Rows, each with its class
[  2  -4  83   1   1  -3   6 -12  -6   2   3   7 -14   2 -12 -18] | P
[ -1  -2  76  -4   3  -4   3 -22  -1  -2   3  16  -4   4   0  -6] | P
[  3  16  44  -2   0   0  -9 -19  -4   4  -6  38  -9  10   7   3] | P
[  2   4  37  -8  -5  -4   0 -18  -1   2 -10  10  -7   2   5   3] | P
[  5   9   5   1   0  12   1 -10   0  -2 -31  23 -14  -2   5  -4] | S
[  4   5 100 -10   4  -2  -2 -17   1 -13  -1  25  -7  -3   5  -2] | P
[  2   7  99 -14   0 -11  -5 -27   1 -21 -11  27  -9   5  -2  -3] | P
[ -3 -10  84  -6  -1  -3  -4 -17   5  -1  -8  13  -6   5   1 -10] | P
[ -9   9  52  -8   5  -1  -6 -15   4   4 -25  38  -8   1   5   9] | P
[ -7   0  32  -9   8   7   9  -8  12   7  -5  18 -10   1   7   4] | P
[-12  11  86  -6   0   3   7 -14   3   3  -7  27 -11   2   4   5] | P
[  2   8  16   0   9  11   9 -11   2   5  -9  19  -5   0  11 -14] | S
[  0   0  88  -4   1 -13  -6  -8  -1   6 -11  17  -4   0   6  12] | P
[  0   5 -27  -1  -1  11   2 -16   9   1  -2  18  -8   6   9  -8] | S
[  9   0  59   0  -1 -13  -1 -16   2  -4 -11   1  -6   0   3  -2] | P
[  1   0 103  -9   8  -5  -5  -7   4  -4  -2  18  -4   6   6   3] | P
[-2  4  9 -3  8  5 10 -9  0 -1  5  7 -8  2  9 -6] | P
[  7  -1  -3  -3 -16   6  -7 -74  16   3 -12  25 -14   3 -11   7] | P
[ -4   1  34  -7   4 -10   0 -12   1   4 -10  16  -2   7   7  15] | P
[ -6  -3  49  -5   0   7   4 -29  -5  -1  -3  19   1   3  10  -7] | P
[ -3   4 -35  -6   5   9  -6 -21   2   9  -7  25 -13  -2  20   4] | P
[ -8  -1  82  -4   8  -7   5  -9  -2   4  -1  18 -10  -2 -12   3] | P
[ -4 -19  58  -5  11  -1  -7 -11   0   8 -23  27  -5   3  13  38] | P
[  1   1  63   0   4  -1   7 -15   3  -3  -9  21   1   8   4  14] | P
[  1   1  37  -4  -7  -5 -18 -20  -2  -9  -3   9  -2   2   6  -7] | P
[ 16  -1 106   5   1  -6  -9 -16   1   3 -10  17   1   8   2  -2] | P
[ -2   2  56 -10  -1  -5   1 -16   3  -1 -12   1  -4   7  10  25] | P
[  5   0 106   2   1 -16  -2 -19   7   0 -13  11  -3   4   0 -17] | P
[  2  -6  38   3   3   5 -21 -11   0  -5 -16  21   4  -1  -1   0] | P
[ 10  -3  69   1  -3   5  -4 -16   1   3  -3  24  -9  -4   5   5] | P
[  0  -2  37  -4  -2 -10   4 -13  -3   6  -9  18  -4   2  11   4] | P
[ -6   4  83 -12  -1 -15 -11 -12   3  -3  -3  11  -3  -1   1   4] | P
[  0   3  15  -4   4  29  -1 -21   2   1 -16  17  -1   1  10   7] | P
[  1   5   8   0   1   1   1  -9  -3   0 -15  12 -11  -6   2   1] | S
[  7  -9 106   7  -2  -9 -11  -9   5  -4  -1  -4  -9  -2  18   2] | P
[ -1  -6 106  -4   6  -1   0 -12  -3  -3  -1  21  -4   1   2  -4] | P
[  0  -3  71  -6   3   0  11 -17   5  -1  13  37 -10   1  -5  -6] | P
[ -1   6  53  -5   4   3  -6 -16   0   1  -6  14 -10  14   7   3] | P
[  1   7  34  -4  -5  -2   9 -16  -2   4  -5  17 -13   3   3   6] | P
[ -5   1  74  -1   0 -24   3 -23   6  -2   8  18  -4   4   8   7] | P
[  4  -4  18  -3   7  11  -9 -38   4  -2 -19  26   6   2   9   4] | P
[  5   3  77  -2  -1 -12   4 -11  -1  -7  -3   5  -7   4 -14  -1] | P
[ -2   1  53  -6 -10  -1   2 -11  -2   2   4  22 -20   1   2   4] | P
[  3   1 101  -9  -1  -9   1  -6   2  -3  -6  23  -6   2   1  10] | P
[  9   9  44   2   3 -15  -7 -19  13 -18  -1  21  -5  -8   5  -7] | P
[  5   2  64  -5   3  -7  -2  -6   3  -2 -12  32  -6  -1   4  10] | P
[  2  11  31  -2   1   3   2 -10   7  -4 -11  21  -8   4   1  -6] | S
[  9  -3 102   1   6  -8 -28 -20   0  -3 -13  23  -5  -1  -4  -7] | P
[  5   3  52  -1  -3  -5 -15 -21   0  -1  -9  25  -6   0   5   6] | P
[ -5   2 -31  -4   2   6  11  -8 -12  11   4  16  -9   6  11   1] | S

Rows with their classes
[  6  -3  -1   4   1   2   0   0   2   1   1   1  -3   0 -10   1] | K
[ 2 -2 -4  1  1 -3 15  0  3  2 -4 -4 11 -1 -7  3] | Y
[ 3 -1  1  1  2  5 -3  2 -1  1  8 -5 15  3 -2 -3] | C
[  3  -4  -2   3   9  -1 -13   4  -1   0  11   6  -3   1 -14  -5] | K
[  5   0  -3   3  -1   0  -2   1   1  -1   4   0  -2   4 -15   1] | K
[ 0  0 -4 -1  0 -1  9  0  1  0 -2 -4 15 -3 -1  0] | N
[-2  0  0 -1  1 -1  6 -1 -2 -2 -8 -3  2 -1  2  1] | U
[  1   2 -10  -1   3  -5  21  -1   1   1  -4  -6  10  -1 -10   7] | U
[  6  -2  -9   4   1  -2   1   5   0   2  10  -5  15   3 -16  -1] | C
[ 2 -4 -9 -1  6 -7  5  2  0  1  1  1 13 -7 -7  2] | N
[ 0 -1 -9 -1  5 -3  9  0  1  2 -1  1 11 -6 -3  1] | N
[  4  -4  -2   5   1  -1  -4   2   3   1   6   1   0   4 -13  -1] | K
